Below is a small trained network, with its code and all its weights. Each question gives an input and a target symbol and asks what happens when units are switched off, that is, made to give their printed mean instead of their output.

import numpy as np


def w(rows, s, z=0):
    codes = np.array(rows[::2]) - 128.0
    scale = np.full(codes.shape[1], s)
    scale[-1] = z or s
    return codes * scale


def f(y):
    return np.maximum(y, 0)


def softmax(a):
    e = np.exp(a - a.max(-1, keepdims=True))
    return e / e.sum(-1, keepdims=True)


def log_softmax(a):
    a = a - a.max(-1, keepdims=True)
    return a - np.log(np.exp(a).sum(-1, keepdims=True))


def net(x, mask):
    ids = ['δεζηθλξπστφψω'.index(c) for c in x.split()]
    T = len(ids)
    res = E[ids] + P[:T]
    r = res
    for j in range(2):
        rows = slice(2 * j, 2 * j + 2)
        q, k, v = (r @ M[0][rows].T for M in (Q, K, V))
        z = softmax(np.where(np.tri(T) > 0, q @ k.T / 2**0.5, -1e9)) @ v
        o = O[0][rows]
        res = res + np.where(mask[j], z, o[:, -1]) @ o[:, :-1]
    y = f(res @ A[0][:, :-1].T + A[0][:, -1])
    res = res + np.where(mask[2:18], y, B[0][:, -1]) @ B[0][:, :-1]
    return log_softmax(res[-1] @ U[:, :-1].T + U[:, -1])


Q, K, V, O, A, B = {}, {}, {}, {}, {}, {}
E = w([
[167,16,121],'δ',
[148,76,106],'ε',
[122,167,107],'ζ',
[127,88,76],'η',
[114,44,104],'θ',
[181,195,103],'λ',
[229,106,106],'ξ',
[136,35,99],'π',
[92,81,99],'σ',
[254,175,110],'τ',
[119,126,109],'φ',
[152,147,108],'ψ',
[165,118,117],'ω',
],0.0037)
P = w([
[125,147,160],'0',
[164,18,195],'1',
[110,132,73],'2',
[165,16,195],'3',
[187,139,75],'4',
[139,2,117],'5',
],0.01)
Q[0] = w([
[184,117,202],'h0',
[181,92,41],'h0',
[138,145,3],'h1',
[144,183,139],'h1',
],0.05)
K[0] = w([
[105,216,232],'h0',
[32,130,38],'h0',
[185,88,3],'h1',
[197,111,186],'h1',
],0.036)
V[0] = w([
[84,133,131],'h0',
[52,131,135],'h0',
[193,162,131],'h1',
[165,1,148],'h1',
],0.026)
O[0] = w([
[115,143,171,159],'h0',
[105,159,212,171],'h0',
[64,140,61,246],'h1',
[251,18,70,32],'h1',
],0.018,0.0013)
A[0] = w([
[182,206,46,131],'n0',
[180,17,189,40],'n1',
[151,55,105,184],'n2',
[95,84,53,17],'n3',
[134,225,106,12],'n4',
[148,87,250,25],'n5',
[126,139,230,28],'n6',
[158,72,190,254],'n7',
[105,233,96,67],'n8',
[128,128,131,102],'n9',
[97,165,107,47],'n10',
[158,82,45,23],'n11',
[128,130,130,109],'n12',
[62,151,98,234],'n13',
[91,60,229,126],'n14',
[144,137,134,113],'n15',
],0.012,0.0056)
B[0] = w([
[231,139,95,169],'n0',
[100,252,198,231],'n1',
[167,41,138,234],'n2',
[95,45,165,169],'n3',
[218,38,125,150],'n4',
[222,180,228,191],'n5',
[174,187,33,177],'n6',
[51,25,90,254],'n7',
[195,125,231,182],'n8',
[122,129,132,128],'n9',
[156,85,175,151],'n10',
[56,221,131,194],'n11',
[135,134,129,128],'n12',
[30,186,66,237],'n13',
[220,116,66,229],'n14',
[134,124,139,129],'n15',
],0.039,0.0089)
U = w([
[178,107,201,1],'δ',
[53,128,80,143],'ε',
[55,180,154,56],'ζ',
[84,155,45,100],'η',
[141,238,108,193],'θ',
[195,48,132,149],'λ',
[122,3,70,72],'ξ',
[137,27,153,208],'π',
[123,189,183,221],'σ',
[70,243,110,111],'τ',
[177,84,51,175],'φ',
[205,179,149,33],'ψ',
[70,67,144,176],'ω',
],0.0068,0.0062)

Each question gives the input, a string of symbols that net reads in full, and the target symbol t.
The units are the heads (2 rows each of Q, K, V and O) and the neurons (one row each of A and B). Each row of codes is followed by its name. A weight is (code - 128) times the scale printed after its matrix; where a second scale follows, it is the last column's (O, A, B and U).
mask holds one flag per unit, heads first, then neurons. A switched-off unit (its flag False) gives its mean, the last column of its rows in O or B, instead of its output. The means were averaged over made-up inputs and are rounded, as every weight is.
A unit's drop is (log p(t) with every unit on - log p(t) with that unit switched off) / (log p(t) with every unit on - log p(t) with every unit switched off).
The circuit of an input: a set's keep is (log p(t) with only the set's units on - log p(t) with every unit switched off) / (log p(t) with every unit on - log p(t) with every unit switched off). Starting from the 12 units with the biggest drops (on a tie, the unit counted first), units are removed one at a time, each time the one whose removal leaves the highest keep (on an exact tie, the one counted first), for as long as the keep stays at least 0.8.
circuit, biggest first: the units of the circuit, biggest drop first
unit that matters most: the unit with the biggest drop
top k neurons: the k neurons with the biggest drops, biggest first
heads that matter: for each layer, one digit per head in row order, 1 if its drop is at least 0.15 and else 0, layers parted by /
input φ φ φ ε, target φ: top 3 neurons : [n1, n14, n11]
input φ φ τ φ θ δ, target ε: heads that matter : 11
input π θ δ, target ζ: heads that matter : 01
input σ δ θ, target π: heads that matter : 11
input ξ η σ, target φ: circuit, biggest first : [h1, n1, h0, n6]
input θ π ω ξ η τ, target ξ: top 2 neurons : [n1, n5]
input ω τ η σ, target ξ: top 3 neurons : [n1, n11, n5]
input σ ζ θ σ, target ψ: circuit, biggest first : [n5, h1, n14]
input φ ξ λ, target δ: circuit, biggest first : [n8, h1]
input η ζ ε ε ψ ω, target π: heads that matter : 01
input ψ φ δ φ, target η: heads that matter : 01
input π ω φ τ, target σ: heads that matter : 01
input ξ ω θ ζ ε ψ, target δ: heads that matter : 11
input φ θ ω θ θ δ, target ξ: circuit, biggest first : [n7, n5]
input ψ φ π φ ω ω, target σ: heads that matter : 01
input η φ τ, target λ: heads that matter : 11
input σ θ η ψ, target ψ: heads that matter : 11
input ζ ω ε π π ξ, target π: circuit, biggest first : [n7, n13, n6]
input δ η ψ θ θ ψ, target η: heads that matter : 01
input λ π φ δ λ σ, target φ: circuit, biggest first : [h1, n14, h0, n6]
input θ ζ π φ, target δ: unit that matters most : n1
